Below is a small trained network, with its code and all its weights. Each question gives an input and a class and asks what happens when units are switched off, that is, made to give their printed mean instead of their output.

import numpy as np


def w(rows, s, z=0):
    codes = np.array(rows[::2]) - 128.0
    scale = np.full(codes.shape[1], s)
    scale[-1] = z or s
    return codes * scale


def norm(h):
    return h / np.sqrt((h * h).mean(-1, keepdims=True) + 1e-5)


def f(y):
    return y / 2 * (1 + np.tanh(0.7978845608 * (y + 0.044715 * y**3)))


def log_softmax(a):
    a = a - a.max(-1, keepdims=True)
    return a - np.log(np.exp(a).sum(-1, keepdims=True))


def net(x, mask):
    res = np.array(x, float).reshape(1, 7) / 4 @ E
    u = 0
    for l in range(3):
        y = f(norm(res) @ A[l][:, :-1].T + A[l][:, -1])
        res = res + np.where(mask[u : u + 6], y, B[l][:, -1]) @ B[l][:, :-1]
        u += 6
    return log_softmax(norm(res)[-1] @ U[:, :-1].T + U[:, -1])


A, B = {}, {}
E = w([
[126,131,127,129],'x0',
[193,207,99,116],'x1',
[147,88,2,84],'x2',
[128,128,128,124],'x3',
[127,128,129,124],'x4',
[129,129,128,126],'x5',
[91,151,148,21],'x6',
],0.0088)
A[0] = w([
[110,193,196,182,23],'0.n0',
[192,105,137,182,91],'0.n1',
[145,104,2,86,138],'0.n2',
[148,150,230,99,69],'0.n3',
[134,146,157,34,3],'0.n4',
[206,224,111,115,83],'0.n5',
],0.013,0.0048)
B[0] = w([
[77,158,114,169,180],'0.n0',
[157,196,126,131,160],'0.n1',
[95,185,127,161,255],'0.n2',
[118,164,101,176,175],'0.n3',
[189,172,140,90,152],'0.n4',
[59,4,158,138,204],'0.n5',
],0.016,0.0087)
A[1] = w([
[147,92,3,100,252],'1.n0',
[86,144,156,60,70],'1.n1',
[49,122,120,150,176],'1.n2',
[161,181,119,170,106],'1.n3',
[85,43,140,115,54],'1.n4',
[143,116,127,197,185],'1.n5',
],0.015,0.0031)
B[1] = w([
[111,137,250,183,160],'1.n0',
[170,92,151,123,152],'1.n1',
[131,109,87,87,254],'1.n2',
[139,117,100,88,180],'1.n3',
[100,61,86,125,167],'1.n4',
[158,99,128,83,199],'1.n5',
],0.017,0.01)
A[2] = w([
[88,65,161,127,81],'2.n0',
[157,139,75,138,88],'2.n1',
[247,94,75,210,18],'2.n2',
[187,170,148,65,72],'2.n3',
[101,155,46,145,104],'2.n4',
[193,140,146,78,253],'2.n5',
],0.011,0.0044)
B[2] = w([
[205,53,143,202,214],'2.n0',
[132,159,106,94,144],'2.n1',
[234,90,218,149,167],'2.n2',
[204,114,119,47,165],'2.n3',
[127,171,54,60,255],'2.n4',
[214,103,2,72,225],'2.n5',
],0.0068,0.0035)
U = w([
[119,34,167,154,67],'0',
[156,140,83,118,254],'1',
[80,240,158,197,41],'2',
[162,133,69,118,156],'3',
[164,138,87,115,156],'4',
[253,163,186,98,67],'5',
],0.014,0.0053)

Each question gives the input, the list of numbers given to net, and the class t.
The units are the neurons (one row each of A and B). Each row of codes is followed by its name. A weight is (code - 128) times the scale printed after its matrix; where a second scale follows, it is the last column's (A, B and U).
mask holds one flag per neuron, layer by layer. A switched-off neuron (its flag False) gives its mean, the last column of its row in B, instead of its output. The means were averaged over made-up inputs and are rounded, as every weight is.
A unit's drop is (log p(t) with every unit on - log p(t) with that unit switched off) / (log p(t) with every unit on - log p(t) with every unit switched off).
The circuit of an input: a set's keep is (log p(t) with only the set's units on - log p(t) with every unit switched off) / (log p(t) with every unit on - log p(t) with every unit switched off). Starting from the 12 units with the biggest drops (on a tie, the unit counted first), units are removed one at a time, each time the one whose removal leaves the highest keep (on an exact tie, the one counted first), for as long as the keep stays at least 0.8.
units of the circuit, in order: the units of the circuit, biggest drop first
unit that matters most: the unit with the biggest drop
k most important neurons: the k neurons with the biggest drops, biggest first
k most important neurons of layer l: the k neurons of layer l with the biggest drops, biggest first
input [-5,6,-4,3,1,2,-1], class 0: units of the circuit, in order => (0.n5)
input [-7,6,7,-2,6,3,-3], class 2: 3 most important neurons => (1.n0, 0.n2, 1.n4)
input [2,-5,-4,7,-5,-6,-6], class 4: 2 most important neurons => (0.n5, 1.n5)
input [2,-4,-5,-5,-3,-6,-5], class 1: units of the circuit, in order => (1.n0, 0.n5)
input [-4,-6,7,4,-1,5,-2], class 2: units of the circuit, in order => (0.n5, 1.n0, 1.n4)
input [-5,4,0,2,3,6,8], class 5: units of the circuit, in order => (0.n4, 1.n2)
input [-5,-5,1,-4,0,1,-6], class 5: 4 most important neurons of layer 0 => (0.n5, 0.n1, 0.n2, 0.n0)
input [-6,-8,6,4,3,7,8], class 0: 2 most important neurons => (1.n0, 0.n1)
input [3,-4,-5,6,3,-4,7], class 5: units of the circuit, in order => (0.n5, 1.n1)
input [7,8,7,0,-3,-4,6], class 0: units of the circuit, in order => (0.n5, 1.n0)
input [-6,-3,5,-2,5,1,6], class 5: 4 most important neurons => (0.n5, 1.n1, 0.n0, 0.n3)
input [8,3,-5,0,0,5,7], class 5: 2 most important neurons of layer 0 => (0.n4, 0.n2)
input [0,-6,8,0,3,-3,8], class 2: units of the circuit, in order => (0.n5, 1.n0, 1.n5)
input [8,0,-4,-3,3,-5,8], class 5: units of the circuit, in order => (0.n4)
input [0,-4,1,6,-5,2,7], class 5: units of the circuit, in order => (0.n5, 0.n4, 1.n1)
input [-2,-2,-5,8,-2,-1,-2], class 4: units of the circuit, in order => (1.n0, 0.n5)
input [0,8,-7,7,-6,-3,3], class 0: 2 most important neurons => (0.n5, 0.n2)
input [0,-2,8,-8,1,-2,-1], class 2: 2 most important neurons => (1.n0, 0.n5)
input [-4,0,7,0,2,-1,-1], class 2: units of the circuit, in order => (1.n0, 0.n5)
input [4,-8,8,-1,6,3,0], class 0: unit that matters most => 1.n0
input [3,-3,-8,7,0,-6,-3], class 2: 3 most important neurons => (0.n5, 1.n4, 2.n5)
